Here is a tiny trained network, its code and every weight. The questions are about switching its units off for an input and a class, where a switched-off unit gives its printed mean instead of its output.

import numpy as np


def w(rows, s, z=0):
    codes = np.array(rows[::2]) - 128.0
    scale = np.full(codes.shape[1], s)
    scale[-1] = z or s
    return codes * scale


def norm(h):
    return h / np.sqrt((h * h).mean(-1, keepdims=True) + 1e-5)


def f(y):
    return y / 2 * (1 + np.tanh(0.7978845608 * (y + 0.044715 * y**3)))


def log_softmax(a):
    a = a - a.max(-1, keepdims=True)
    return a - np.log(np.exp(a).sum(-1, keepdims=True))


def net(x, mask):
    res = np.array(x, float).reshape(1, 5) / 4 @ E
    u = 0
    for l in range(2):
        y = f(norm(res) @ A[l][:, :-1].T + A[l][:, -1])
        res = res + np.where(mask[u : u + 7], y, B[l][:, -1]) @ B[l][:, :-1]
        u += 7
    return log_softmax(norm(res)[-1] @ U[:, :-1].T + U[:, -1])


A, B = {}, {}
E = w([
[112,102,185,133,71,73],'x0',
[199,32,145,143,143,155],'x1',
[195,89,63,254,96,194],'x2',
[222,90,123,70,204,61],'x3',
[48,97,66,86,179,164],'x4',
],0.0051)
A[0] = w([
[155,128,238,112,98,104,189],'L0N1',
[100,222,154,85,139,139,7],'L0N2',
[143,68,82,92,199,152,91],'L0N3',
[61,170,146,156,77,112,34],'L0N4',
[113,132,159,82,144,115,36],'L0N5',
[10,182,121,109,82,158,12],'L0N6',
[129,127,75,211,96,185,92],'L0N7',
],0.011,0.0019)
B[0] = w([
[173,41,168,122,88,96,213],'L0N1',
[112,167,42,93,145,73,197],'L0N2',
[123,119,143,39,120,210,210],'L0N3',
[100,132,133,105,194,179,199],'L0N4',
[162,174,102,187,118,162,156],'L0N5',
[70,187,252,167,164,135,255],'L0N6',
[95,164,71,142,50,116,249],'L0N7',
],0.014,0.0058)
A[1] = w([
[111,129,120,81,97,139,176],'L1N1',
[34,132,218,217,239,127,114],'L1N2',
[124,130,33,254,98,159,108],'L1N3',
[83,174,74,137,171,151,170],'L1N4',
[139,96,105,119,142,184,73],'L1N5',
[158,76,109,94,231,249,64],'L1N6',
[128,170,64,127,203,56,6],'L1N7',
],0.011,0.0022)
B[1] = w([
[153,133,122,196,207,123,171],'L1N1',
[40,183,254,218,155,94,254],'L1N2',
[130,184,10,167,33,177,218],'L1N3',
[182,36,196,147,61,77,198],'L1N4',
[78,153,142,94,140,113,146],'L1N5',
[47,80,98,86,210,219,199],'L1N6',
[149,212,72,111,194,114,146],'L1N7',
],0.014,0.0072)
U = w([
[61,179,249,181,145,93,159],'0',
[91,88,98,48,204,212,148],'1',
[135,158,24,164,24,163,148],'2',
[177,193,73,80,181,62,2],'3',
[220,34,189,114,86,74,152],'4',
],0.011,0.0026)

Each question gives the input, the list of numbers given to net, and the class t.
The units are the neurons (one row each of A and B). Each row of codes is followed by its name. A weight is (code - 128) times the scale printed after its matrix; where a second scale follows, it is the last column's (A, B and U).
mask holds one flag per neuron, layer by layer. A switched-off neuron (its flag False) gives its mean, the last column of its row in B, instead of its output. The means were averaged over made-up inputs and are rounded, as every weight is.
A unit's drop is (log p(t) with every unit on - log p(t) with that unit switched off) / (log p(t) with every unit on - log p(t) with every unit switched off).
The circuit of an input: a set's keep is (log p(t) with only the set's units on - log p(t) with every unit switched off) / (log p(t) with every unit on - log p(t) with every unit switched off). Starting from the 12 units with the biggest drops (on a tie, the unit counted first), units are removed one at a time, each time the one whose removal leaves the highest keep (on an exact tie, the one counted first), for as long as the keep stays at least 0.8.
units of the circuit, in order: the units of the circuit, biggest drop first
top k neurons: the k neurons with the biggest drops, biggest first
k most important neurons of layer l: the k neurons of layer l with the biggest drops, biggest first
drop of u: that unit's drop, to one decimal
input [-1,-3,-8,8,-8], class 4: units of the circuit, in order -> [L0N1 L1N2]
input [-4,3,-1,-3,-5], class 2: units of the circuit, in order -> [L0N6]
input [8,-6,-4,8,1], class 3: 2 most important neurons of layer 1 -> [L1N4 L1N2]
input [1,-5,-7,3,-8], class 3: top 3 neurons -> [L0N2 L1N4 L1N2]
input [0,-4,2,3,-7], class 4: top 2 neurons -> [L0N6 L1N2]
input [0,-6,-4,5,-7], class 3: 3 most important neurons of layer 1 -> [L1N4 L1N7 L1N2]
input [8,1,-8,-2,-3], class 4: top 2 neurons -> [L0N1 L1N2]
input [-6,7,-8,7,-7], class 4: top 2 neurons -> [L0N1 L0N4]
input [8,1,1,-1,2], class 4: top 2 neurons -> [L0N1 L0N6]
input [3,-5,1,1,-5], class 4: top 3 neurons -> [L0N1 L0N6 L1N2]
input [-8,-5,-6,2,-2], class 3: top 3 neurons -> [L0N2 L1N7 L1N2]
input [-8,-4,-6,2,-3], class 3: drop of L0N2 -> 0.3
input [0,1,0,2,7], class 1: drop of L0N6 -> 0.0
input [8,2,-6,-2,-8], class 4: units of the circuit, in order -> [L0N1]
input [8,8,-3,-5,-1], class 4: top 2 neurons -> [L0N1 L0N6]
input [2,5,7,0,6], class 2: drop of L0N7 -> 1.5
